Below are the code and all the weights of a small trained network. Each question names an input and a class and asks about switching units off, where a switched-off unit gives its printed mean instead of its output.

import numpy as np


def w(rows, s, z=0):
    codes = np.array(rows[::2]) - 128.0
    scale = np.full(codes.shape[1], s)
    scale[-1] = z or s
    return codes * scale


def f(y):
    return y / 2 * (1 + np.tanh(0.7978845608 * (y + 0.044715 * y**3)))


def log_softmax(a):
    a = a - a.max(-1, keepdims=True)
    return a - np.log(np.exp(a).sum(-1, keepdims=True))


def net(x, mask):
    res = np.array(x, float).reshape(1, 8) / 4 @ E
    y = f(res @ A[0][:, :-1].T + A[0][:, -1])
    res = res + np.where(mask, y, B[0][:, -1]) @ B[0][:, :-1]
    return log_softmax(res[-1] @ U[:, :-1].T + U[:, -1])


A, B = {}, {}
E = w([
[128,131,126,128,123],'x0',
[245,133,60,174,145],'x1',
[142,18,125,115,35],'x2',
[124,130,127,127,127],'x3',
[141,83,185,128,185],'x4',
[126,125,129,129,132],'x5',
[126,115,49,1,180],'x6',
[71,79,46,201,203],'x7',
],0.006)
A[0] = w([
[243,133,117,168,150,137],'neuron 1',
[121,100,105,107,110,41],'neuron 2',
[132,85,100,122,87,42],'neuron 3',
[108,199,102,92,30,142],'neuron 4',
[89,53,134,183,204,79],'neuron 5',
[182,157,133,142,192,103],'neuron 6',
[114,184,125,147,161,47],'neuron 7',
[134,53,97,134,57,72],'neuron 8',
[21,123,195,107,130,109],'neuron 9',
[103,197,166,133,187,151],'neuron 10',
[113,129,150,108,109,61],'neuron 11',
[174,59,232,123,232,197],'neuron 12',
[147,133,200,216,113,76],'neuron 13',
[107,154,106,175,114,254],'neuron 14',
[237,149,255,64,129,108],'neuron 15',
[174,144,220,133,121,86],'neuron 16',
[240,124,96,155,132,75],'neuron 17',
[158,22,145,115,77,123],'neuron 18',
[88,96,99,205,173,75],'neuron 19',
[129,233,128,136,140,153],'neuron 20',
[89,163,124,210,70,104],'neuron 21',
[128,149,161,201,97,83],'neuron 22',
[166,119,87,26,161,69],'neuron 23',
[102,125,91,66,137,84],'neuron 24',
],0.0096,0.0064)
B[0] = w([
[91,63,188,134,98,207],'neuron 1',
[119,172,178,177,186,109],'neuron 2',
[101,195,146,181,190,121],'neuron 3',
[177,88,86,191,115,190],'neuron 4',
[133,138,60,187,185,178],'neuron 5',
[88,163,159,152,107,155],'neuron 6',
[78,191,150,188,181,124],'neuron 7',
[89,239,125,152,128,168],'neuron 8',
[107,34,219,195,123,202],'neuron 9',
[93,172,136,120,79,202],'neuron 10',
[85,132,142,162,165,113],'neuron 11',
[239,136,104,116,12,255],'neuron 12',
[117,134,178,6,206,186],'neuron 13',
[179,90,76,68,49,252],'neuron 14',
[75,112,4,202,201,233],'neuron 15',
[130,133,101,114,184,163],'neuron 16',
[72,63,223,208,145,173],'neuron 17',
[94,225,124,102,71,212],'neuron 18',
[63,131,68,137,213,169],'neuron 19',
[117,177,120,134,83,195],'neuron 20',
[185,126,143,104,173,173],'neuron 21',
[140,136,165,68,208,160],'neuron 22',
[152,135,186,31,206,181],'neuron 23',
[170,108,176,117,203,147],'neuron 24',
],0.017,0.0054)
U = w([
[111,118,72,170,203,158],'0',
[184,162,219,63,225,86],'1',
[129,113,128,100,91,252],'2',
[80,76,224,164,115,48],'3',
[144,133,127,107,107,246],'4',
[94,246,171,130,96,2],'5',
[184,125,132,126,104,109],'6',
[125,115,125,86,95,103],'7',
],0.011,0.0043)

Each question gives the input, the list of numbers given to net, and the class t.
The units are the neurons (one row each of A and B). Each row of codes is followed by its name. A weight is (code - 128) times the scale printed after its matrix; where a second scale follows, it is the last column's (A, B and U).
mask holds one flag per neuron, in row order. A switched-off neuron (its flag False) gives its mean, the last column of its row in B, instead of its output. The means were averaged over made-up inputs and are rounded, as every weight is.
A unit's drop is (log p(t) with every unit on - log p(t) with that unit switched off) / (log p(t) with every unit on - log p(t) with every unit switched off).
The circuit of an input: a set's keep is (log p(t) with only the set's units on - log p(t) with every unit switched off) / (log p(t) with every unit on - log p(t) with every unit switched off). Starting from the 12 units with the biggest drops (on a tie, the unit counted first), units are removed one at a time, each time the one whose removal leaves the highest keep (on an exact tie, the one counted first), for as long as the keep stays at least 0.8.
units of the circuit, in order: the units of the circuit, biggest drop first
unit that matters most: the unit with the biggest drop
top k neurons: the k neurons with the biggest drops, biggest first
drop when u is switched off: that unit's drop, to one decimal
input [-5,8,3,-3,-6,-3,-5,2], class 3: top 2 neurons -> [neuron 17; neuron 1]
input [-5,4,4,8,-4,-6,8,0], class 1: units of the circuit, in order -> [neuron 23]
input [-8,2,6,-6,-1,8,-8,6], class 1: units of the circuit, in order -> [neuron 13; neuron 22]
input [3,-5,-2,-2,7,-1,-8,-5], class 1: top 3 neurons -> [neuron 13; neuron 22; neuron 16]
input [4,-6,5,4,-2,0,7,-1], class 1: units of the circuit, in order -> [neuron 23; neuron 24]
input [8,5,8,2,8,-7,2,-2], class 5: top 2 neurons -> [neuron 18; neuron 8]
input [-1,-2,8,-7,-6,-5,6,-5], class 5: units of the circuit, in order -> [neuron 18; neuron 8]
input [0,1,4,3,2,-6,-6,5], class 1: top 3 neurons -> [neuron 13; neuron 15; neuron 22]
input [3,-6,7,4,-1,6,5,5], class 5: top 3 neurons -> [neuron 18; neuron 8; neuron 15]
input [6,4,-8,-1,-7,-7,-1,-2], class 5: top 3 neurons -> [neuron 20; neuron 7; neuron 10]
input [-7,6,7,-8,5,5,-8,-1], class 1: top 2 neurons -> [neuron 13; neuron 22]
input [0,-6,6,-3,3,5,5,4], class 3: top 2 neurons -> [neuron 9; neuron 14]
input [1,5,-7,-4,5,-4,-1,-1], class 5: top 2 neurons -> [neuron 6; neuron 10]
input [-6,-6,6,4,4,-5,-6,8], class 0: units of the circuit, in order -> [neuron 5]
input [1,-1,3,-6,-2,-4,8,-6], class 1: top 2 neurons -> [neuron 23; neuron 24]
input [1,2,5,2,-3,-4,-8,0], class 1: units of the circuit, in order -> [neuron 13; neuron 22]
input [-1,6,-5,1,-3,-6,2,3], class 3: units of the circuit, in order -> [neuron 17; neuron 1; neuron 15]
input [-6,-7,6,2,-3,3,-3,3], class 3: top 2 neurons -> [neuron 9; neuron 12]
input [7,8,0,-6,-8,2,0,6], class 3: units of the circuit, in order -> [neuron 17; neuron 1]
input [-8,-1,-2,-7,3,-3,8,2], class 1: unit that matters most -> neuron 23
input [-7,-8,5,3,-1,6,-4,-3], class 3: drop when neuron 9 is switched off -> 1.9
input [4,8,-6,5,2,-4,-5,-2], class 3: drop when neuron 1 is switched off -> 0.4
